Below are the code and all the weights of a small trained network. Each question names an input and a target symbol and asks about switching units off, where a switched-off unit gives its printed mean instead of its output.

import numpy as np


def w(rows, s, z=0):
    codes = np.array(rows[::2]) - 128.0
    scale = np.full(codes.shape[1], s)
    scale[-1] = z or s
    return codes * scale


def norm(h):
    return h / np.sqrt((h * h).mean(-1, keepdims=True) + 1e-5)


def f(y):
    return y / 2 * (1 + np.tanh(0.7978845608 * (y + 0.044715 * y**3)))


def softmax(a):
    e = np.exp(a - a.max(-1, keepdims=True))
    return e / e.sum(-1, keepdims=True)


def log_softmax(a):
    a = a - a.max(-1, keepdims=True)
    return a - np.log(np.exp(a).sum(-1, keepdims=True))


def net(x, mask):
    ids = ['αβγδεζηθλμξστφψ'.index(c) for c in x.split()]
    T = len(ids)
    res = E[ids] + P[:T]
    u = 0
    for l in range(2):
        q, k, v = (norm(res) @ M[l].T for M in (Q, K, V))
        z = softmax(np.where(np.tri(T) > 0, q @ k.T / 2**0.5, -1e9)) @ v
        res = res + np.where(mask[u], z, O[l][:, -1]) @ O[l][:, :-1]
        u += 1
        y = f(norm(res) @ A[l][:, :-1].T + A[l][:, -1])
        res = res + np.where(mask[u : u + 4], y, B[l][:, -1]) @ B[l][:, :-1]
        u += 4
    return log_softmax(norm(res)[-1] @ U[:, :-1].T + U[:, -1])


Q, K, V, O, A, B = {}, {}, {}, {}, {}, {}
E = w([
[35,130,201,195,63,162,134],'α',
[74,109,145,55,134,128,38],'β',
[54,157,122,112,117,59,122],'γ',
[101,142,84,219,188,163,183],'δ',
[204,160,76,95,156,9,156],'ε',
[173,50,83,123,142,223,92],'ζ',
[112,185,108,134,159,159,117],'η',
[85,102,149,162,219,116,82],'θ',
[144,209,169,173,153,82,150],'λ',
[198,80,185,68,116,77,94],'μ',
[95,127,151,104,154,138,160],'ξ',
[146,179,87,68,66,126,138],'σ',
[27,53,142,147,96,162,95],'τ',
[137,56,81,123,124,60,137],'φ',
[148,101,135,192,141,150,155],'ψ',
],0.015)
P = w([
[147,78,47,156,137,139,199],'0',
[146,112,38,137,120,148,215],'1',
[169,119,74,156,102,144,162],'2',
[185,124,94,194,95,116,104],'3',
[185,162,100,231,20,124,47],'4',
[180,166,110,255,5,101,1],'5',
],0.0032)
Q[0] = w([
[177,21,226,21,253,221,192],'L0H1',
[205,238,150,83,182,214,242],'L0H1',
],0.0028)
K[0] = w([
[184,66,88,216,135,86,39],'L0H1',
[213,253,154,158,113,157,105],'L0H1',
],0.0047)
V[0] = w([
[84,118,201,52,184,121,254],'L0H1',
[121,87,62,57,179,157,181],'L0H1',
],0.0034)
O[0] = w([
[235,151,168,209,57,148,2,146],'L0H1',
[132,93,100,160,104,143,65,254],'L0H1',
],0.0085,0.00099)
A[0] = w([
[188,208,150,161,151,71,234,122],'L0N1',
[114,194,168,146,113,83,34,126],'L0N2',
[84,194,167,117,192,227,102,96],'L0N3',
[178,80,253,85,103,105,44,3],'L0N4',
],0.0057,0.0049)
B[0] = w([
[73,110,118,71,170,254,70,253],'L0N1',
[182,125,155,79,154,142,101,218],'L0N2',
[116,140,123,171,99,90,54,214],'L0N3',
[82,141,62,120,161,104,164,151],'L0N4',
],0.0083,0.0021)
Q[1] = w([
[22,149,156,252,48,194,115],'L1H1',
[69,146,134,117,91,195,146],'L1H1',
],0.0033)
K[1] = w([
[252,133,156,13,158,95,213],'L1H1',
[68,65,159,233,235,124,94],'L1H1',
],0.0031)
V[1] = w([
[170,121,147,136,195,114,148],'L1H1',
[229,95,134,176,29,177,2],'L1H1',
],0.0051)
O[1] = w([
[168,57,125,140,185,125,158,107],'L1H1',
[255,52,82,170,65,208,94,250],'L1H1',
],0.0094,0.0015)
A[1] = w([
[135,68,208,183,111,190,144,151],'L1N1',
[166,52,118,135,119,101,180,102],'L1N2',
[211,152,129,150,117,118,1,252],'L1N3',
[96,58,149,36,74,124,187,107],'L1N4',
],0.0078,0.0043)
B[1] = w([
[230,215,142,115,138,67,110,164],'L1N1',
[121,208,149,127,68,118,104,144],'L1N2',
[201,116,141,126,39,73,90,254],'L1N3',
[104,113,200,182,185,254,220,139],'L1N4',
],0.0069,0.0087)
U = w([
[109,225,239,191,50,123,195,78],'α',
[50,54,154,1,95,170,24,64],'β',
[21,184,151,65,111,44,139,203],'γ',
[85,140,48,191,189,148,172,252],'δ',
[160,179,16,45,188,56,135,131],'ε',
[212,16,79,155,112,251,114,81],'ζ',
[63,214,10,169,60,132,36,23],'η',
[124,60,166,192,215,64,62,122],'θ',
[140,207,185,59,192,226,74,133],'λ',
[158,90,244,58,101,86,221,171],'μ',
[114,133,143,123,115,132,136,36],'ξ',
[98,196,90,58,40,206,210,196],'σ',
[41,46,189,159,92,219,127,229],'τ',
[75,53,65,186,43,43,215,97],'φ',
[241,234,142,184,177,125,196,29],'ψ',
],0.0095,0.0043)

Each question gives the input, a string of symbols that net reads in full, and the target symbol t.
The units are the heads (2 rows each of Q, K, V and O) and the neurons (one row each of A and B). Each row of codes is followed by its name. A weight is (code - 128) times the scale printed after its matrix; where a second scale follows, it is the last column's (O, A, B and U).
mask holds one flag per unit, layer by layer, with each layer's heads first. A switched-off unit (its flag False) gives its mean, the last column of its rows in O or B, instead of its output. The means were averaged over made-up inputs and are rounded, as every weight is.
A unit's drop is (log p(t) with every unit on - log p(t) with that unit switched off) / (log p(t) with every unit on - log p(t) with every unit switched off).
The circuit of an input: a set's keep is (log p(t) with only the set's units on - log p(t) with every unit switched off) / (log p(t) with every unit on - log p(t) with every unit switched off). Starting from all 10 units, units are removed one at a time, each time the one whose removal leaves the highest keep (on an exact tie, the one counted first), for as long as the keep stays at least 0.8.
circuit, biggest first: the units of the circuit, biggest drop first
k most important neurons: the k neurons with the biggest drops, biggest first
top k neurons in layer l: the k neurons of layer l with the biggest drops, biggest first
drop of u: that unit's drop, to one decimal
input λ ψ α ξ, target λ: circuit, biggest first	(L1N3)
input ζ δ σ η μ, target μ: circuit, biggest first	(L0H1 L1N4 L0N4 L1H1)
input σ β μ γ, target γ: circuit, biggest first	(L1H1 L0H1 L0N3 L1N3)
input ξ ε ε, target ζ: circuit, biggest first	(L0H1 L1H1)
input θ ε η α λ σ, target σ: circuit, biggest first	(L0H1 L0N3 L1N4 L1N1)
input γ μ ε θ δ ψ, target ψ: 2 most important neurons	(L1N1 L0N3)
input η σ φ η δ, target δ: circuit, biggest first	(L0H1 L1N3)
input η η ψ, target ψ: 2 most important neurons	(L1N1 L1N3)
input ξ ψ τ, target ζ: circuit, biggest first	(L0H1 L1H1)
input η ζ η μ, target μ: 4 most important neurons	(L1N4 L0N4 L0N3 L0N1)
input θ δ η σ, target σ: top 3 neurons in layer 1	(L1N4 L1N3 L1N1)
input φ μ φ γ, target γ: top 2 neurons in layer 1	(L1N3 L1N1)
input η η σ λ, target λ: drop of L0H1	0.2
input ξ η η σ, target ζ: drop of L0H1	1.1
input ξ ε μ, target ζ: drop of L0H1	5.2
input ξ τ ε, target ζ: top neuron in layer 0	(L0N1)
